Below are the code and all the weights of a small trained network. Each question names an input and a target symbol and asks about switching units off, where a switched-off unit gives its printed mean instead of its output.

import numpy as np


def w(rows, s, z=0):
    codes = np.array(rows[::2]) - 128.0
    scale = np.full(codes.shape[1], s)
    scale[-1] = z or s
    return codes * scale


def f(y):
    return np.maximum(y, 0)


def softmax(a):
    e = np.exp(a - a.max(-1, keepdims=True))
    return e / e.sum(-1, keepdims=True)


def log_softmax(a):
    a = a - a.max(-1, keepdims=True)
    return a - np.log(np.exp(a).sum(-1, keepdims=True))


def net(x, mask):
    ids = ['ΓΘΠαζλστψ'.index(c) for c in x.split()]
    T = len(ids)
    res = E[ids] + P[:T]
    u = 0
    for l in range(2):
        r = res
        for j in range(2):
            rows = slice(4 * j, 4 * j + 4)
            q, k, v = (r @ M[l][rows].T for M in (Q, K, V))
            z = softmax(np.where(np.tri(T) > 0, q @ k.T / 4**0.5, -1e9)) @ v
            o = O[l][rows]
            res = res + np.where(mask[u + j], z, o[:, -1]) @ o[:, :-1]
        u += 2
        y = f(res @ A[l][:, :-1].T + A[l][:, -1])
        res = res + np.where(mask[u : u + 4], y, B[l][:, -1]) @ B[l][:, :-1]
        u += 4
    return log_softmax(res[-1] @ U[:, :-1].T + U[:, -1])


Q, K, V, O, A, B = {}, {}, {}, {}, {}, {}
E = w([
[198,75,134,174,17,75,73,94,196],'Γ',
[235,137,160,182,168,88,45,123,161],'Θ',
[104,144,137,141,98,121,151,159,47],'Π',
[146,126,161,122,71,252,174,124,121],'α',
[118,131,97,84,101,66,149,173,127],'ζ',
[76,125,95,37,107,70,75,144,156],'λ',
[139,179,83,70,90,192,130,153,161],'σ',
[107,185,150,113,202,153,122,235,154],'τ',
[80,191,140,114,117,150,84,184,71],'ψ',
],0.013)
P = w([
[166,111,179,71,157,96,198,41,145],'0',
[105,102,104,175,135,127,188,97,145],'1',
[185,56,56,113,143,146,135,99,67],'2',
[143,146,163,128,113,118,129,130,145],'3',
[110,91,94,195,135,118,175,119,152],'4',
[199,48,46,117,138,160,114,110,80],'5',
[143,142,168,139,104,116,110,148,149],'6',
[117,79,93,210,135,111,167,140,165],'7',
[206,35,44,123,153,135,98,121,86],'8',
[150,141,175,144,97,116,86,168,151],'9',
[120,72,85,226,129,105,159,151,173],'10',
[224,19,47,129,137,146,84,123,88],'11',
[160,137,184,149,86,114,54,190,148],'12',
[135,60,94,246,134,96,159,164,181],'13',
],0.012)
Q[0] = w([
[43,113,110,75,128,182,143,233,96],'0.h0',
[188,169,88,209,134,72,249,76,154],'0.h0',
[84,110,191,152,185,100,127,80,132],'0.h0',
[176,174,142,248,77,71,164,119,157],'0.h0',
[133,178,140,122,90,89,210,182,170],'0.h1',
[136,90,112,124,102,172,69,50,117],'0.h1',
[103,96,154,131,174,127,97,149,139],'0.h1',
[111,141,87,201,79,126,98,108,83],'0.h1',
],0.019)
K[0] = w([
[125,171,78,62,41,110,206,106,78],'0.h0',
[187,61,184,214,153,105,111,136,210],'0.h0',
[139,87,196,84,142,147,167,143,87],'0.h0',
[192,132,174,251,120,60,35,98,114],'0.h0',
[133,167,107,146,72,111,156,219,140],'0.h1',
[127,160,135,92,152,125,114,48,124],'0.h1',
[100,70,128,142,160,130,98,147,127],'0.h1',
[85,165,97,184,151,101,158,45,104],'0.h1',
],0.019)
V[0] = w([
[145,12,202,106,150,174,178,250,169],'0.h0',
[84,68,131,141,119,125,162,169,115],'0.h0',
[143,83,151,125,183,136,138,243,152],'0.h0',
[139,113,128,108,171,152,93,57,150],'0.h0',
[164,41,40,121,113,168,187,207,85],'0.h1',
[131,14,132,126,102,164,116,165,123],'0.h1',
[141,2,155,139,124,169,138,183,125],'0.h1',
[128,129,136,140,132,117,125,112,158],'0.h1',
],0.0054)
O[0] = w([
[157,149,145,156,126,115,154,88,137,134],'0.h0',
[107,129,107,132,148,141,139,96,151,3],'0.h0',
[163,134,114,139,123,120,124,111,148,58],'0.h0',
[154,123,137,116,141,104,108,126,121,189],'0.h0',
[149,173,65,164,68,165,112,2,40,255],'0.h1',
[166,169,113,124,107,114,118,62,98,121],'0.h1',
[156,162,112,127,106,107,129,46,108,138],'0.h1',
[135,135,153,124,136,111,133,134,135,132],'0.h1',
],0.0052,0.00089)
A[0] = w([
[85,165,207,30,109,185,94,126,173,17],'0.n0',
[76,135,249,78,120,156,107,43,83,11],'0.n1',
[75,117,60,163,186,122,250,80,164,3],'0.n2',
[49,121,61,141,160,180,92,135,157,174],'0.n3',
],0.014,0.0049)
B[0] = w([
[56,162,78,131,151,214,70,83,167,206],'0.n0',
[163,90,108,158,113,51,154,60,5,155],'0.n1',
[115,197,81,188,141,97,150,108,173,190],'0.n2',
[162,107,139,150,96,82,169,123,114,253],'0.n3',
],0.014,0.0041)
Q[1] = w([
[73,144,190,147,72,144,105,40,99],'1.h0',
[72,202,178,174,66,67,163,107,204],'1.h0',
[189,175,167,4,107,128,52,122,98],'1.h0',
[93,159,164,121,62,90,107,175,102],'1.h0',
[195,87,10,197,188,141,153,185,137],'1.h1',
[178,3,89,3,149,167,74,148,61],'1.h1',
[100,115,78,222,101,83,137,127,124],'1.h1',
[126,92,105,162,108,131,153,124,189],'1.h1',
],0.027)
K[1] = w([
[77,98,114,191,48,162,93,152,111],'1.h0',
[156,123,126,162,3,113,42,167,167],'1.h0',
[73,185,98,11,81,138,199,174,98],'1.h0',
[87,129,170,125,90,106,98,170,88],'1.h0',
[145,69,186,149,187,139,98,31,208],'1.h1',
[83,123,161,22,181,117,239,33,124],'1.h1',
[185,90,158,192,112,84,93,110,126],'1.h1',
[149,121,112,140,122,125,84,96,173],'1.h1',
],0.028)
V[1] = w([
[191,139,231,167,125,199,114,77,181],'1.h0',
[144,166,62,125,193,42,143,125,207],'1.h0',
[92,139,113,188,160,229,153,210,94],'1.h0',
[96,169,193,224,193,87,105,186,30],'1.h0',
[199,193,138,124,97,208,223,91,116],'1.h1',
[186,90,218,192,192,234,117,32,182],'1.h1',
[11,47,116,109,36,155,115,122,127],'1.h1',
[105,188,70,181,225,191,137,174,77],'1.h1',
],0.011)
O[1] = w([
[130,125,78,150,79,145,204,91,96,169],'1.h0',
[122,141,111,183,148,132,100,20,217,200],'1.h0',
[209,97,90,54,227,202,182,121,100,2],'1.h0',
[100,165,36,71,148,75,233,194,159,9],'1.h0',
[185,99,74,31,106,63,49,132,109,138],'1.h1',
[203,145,61,135,114,238,143,255,164,205],'1.h1',
[179,189,138,205,42,54,135,110,95,105],'1.h1',
[49,95,46,84,77,73,228,143,118,50],'1.h1',
],0.0077,0.0061)
A[1] = w([
[80,161,211,83,157,81,139,169,252,45],'1.n0',
[98,171,67,143,208,121,146,80,64,9],'1.n1',
[64,172,91,139,172,149,96,140,202,130],'1.n2',
[182,55,134,132,178,52,220,144,97,130],'1.n3',
],0.016,0.011)
B[1] = w([
[187,199,55,121,200,132,202,146,89,190],'1.n0',
[194,104,137,174,85,136,7,178,129,168],'1.n1',
[106,55,178,117,109,138,110,131,112,249],'1.n2',
[138,139,163,63,73,185,135,120,152,185],'1.n3',
],0.014,0.015)
U = w([
[197,141,218,102,188,167,102,100,159,35],'Γ',
[71,86,164,147,139,141,134,136,150,197],'Θ',
[124,167,160,119,164,94,134,79,127,254],'Π',
[110,148,130,122,108,108,50,161,152,60],'α',
[81,120,161,91,152,98,77,1,156,209],'ζ',
[164,157,219,198,92,104,153,89,151,122],'λ',
[204,48,173,148,101,109,162,26,11,13],'σ',
[84,182,58,123,127,211,77,43,184,160],'τ',
[143,157,230,78,104,126,148,79,146,133],'ψ',
],0.0061,0.0077)

Each question gives the input, a string of symbols that net reads in full, and the target symbol t.
The units are the heads (4 rows each of Q, K, V and O) and the neurons (one row each of A and B). Each row of codes is followed by its name. A weight is (code - 128) times the scale printed after its matrix; where a second scale follows, it is the last column's (O, A, B and U).
mask holds one flag per unit, layer by layer, with each layer's heads first. A switched-off unit (its flag False) gives its mean, the last column of its rows in O or B, instead of its output. The means were averaged over made-up inputs and are rounded, as every weight is.
A unit's drop is (log p(t) with every unit on - log p(t) with that unit switched off) / (log p(t) with every unit on - log p(t) with every unit switched off).
The circuit of an input: a set's keep is (log p(t) with only the set's units on - log p(t) with every unit switched off) / (log p(t) with every unit on - log p(t) with every unit switched off). Starting from all 12 units, units are removed one at a time, each time the one whose removal leaves the highest keep (on an exact tie, the one counted first), for as long as the keep stays at least 0.8.
circuit, biggest first: the units of the circuit, biggest drop first
most important unit: the unit with the biggest drop
top k neurons: the k neurons with the biggest drops, biggest first
k most important neurons of layer l: the k neurons of layer l with the biggest drops, biggest first
heads that matter: for each layer, one digit per head in row order, 1 if its drop is at least 0.15 and else 0, layers parted by /
input ψ α ψ Γ ψ α, target ψ: heads that matter => 01 / 11
input α σ α, target α: circuit, biggest first => [0.n1 1.h1 1.h0]
input λ Θ α τ Π ψ λ τ α σ Γ Θ, target λ: circuit, biggest first => [1.h1 0.n0 1.h0]
input ζ ψ λ Π ζ Π, target ζ: heads that matter => 00 / 11
input Θ ψ Π σ ψ ψ σ ζ Θ ψ λ λ Π, target ψ: circuit, biggest first => [1.h0 1.n3 1.h1]
input Γ λ ζ Γ σ τ Π σ Θ τ, target Θ: circuit, biggest first => [1.n2 1.h1]
input ψ τ ψ α σ, target ζ: most important unit => 0.n2
input Π Π σ ψ λ α Π σ ψ τ λ λ, target Π: circuit, biggest first => [1.h0 0.n1 1.n0]
input Θ λ σ λ ψ ζ Π σ Θ σ Π, target Θ: circuit, biggest first => [1.h1 1.n2]
input Θ σ α Θ, target Γ: circuit, biggest first => [1.h1 1.h0]
input ψ Γ α Γ ψ, target λ: circuit, biggest first => [1.h1 1.h0]
input Γ Θ σ ζ α Θ Γ α α ψ τ, target λ: heads that matter => 00 / 01
input τ σ σ α, target σ: top 2 neurons => [0.n0 0.n1]
input σ Π τ λ ζ σ τ Γ ψ λ τ σ, target σ: 3 most important neurons of layer 0 => [0.n0 0.n3 0.n2]
input α ψ ψ ζ Θ σ ζ Π τ Γ Γ σ, target α: most important unit => 0.n1
input Γ σ λ ζ λ, target λ: heads that matter => 00 / 10
input ζ ψ ψ λ, target ζ: circuit, biggest first => [0.n0 1.h1]
input σ α τ ψ Γ Θ ψ, target α: top 3 neurons => [1.n1 0.n0 0.n1]
input Π ψ Θ ζ τ α Π τ ζ λ ψ Π ψ, target α: heads that matter => 00 / 11
input ψ σ α ζ ψ σ τ Π σ ψ λ α ζ Π, target α: top 2 neurons => [1.n1 0.n2]
input ψ λ ψ Γ Θ ψ Γ ζ ψ σ ζ τ, target ψ: most important unit => 1.n3
input ζ Π Π σ ζ σ, target ζ: circuit, biggest first => [1.h1 1.h0]
input Π Π σ, target Π: circuit, biggest first => [1.h0 0.n1 1.n0 1.h1]
input Γ σ α ψ ψ Θ, target Γ: heads that matter => 00 / 01
input ζ σ τ Γ σ σ ζ, target Π: top 3 neurons => [0.n2 0.n3 1.n0]
input Π ψ Π λ α ψ λ α σ τ σ Γ, target Π: top 2 neurons => [0.n1 1.n0]
input Γ σ ψ ψ ζ, target λ: circuit, biggest first => [1.h0]
input ψ ψ σ α ζ λ τ ψ Π ψ λ Γ Π λ, target λ: circuit, biggest first => [1.h1 1.h0]
input σ σ Γ Γ Π α Γ Γ α σ τ ψ, target σ: circuit, biggest first => [1.h0 0.n0]
input Π σ ζ, target Π: circuit, biggest first => [1.h0 0.n1 1.n0]
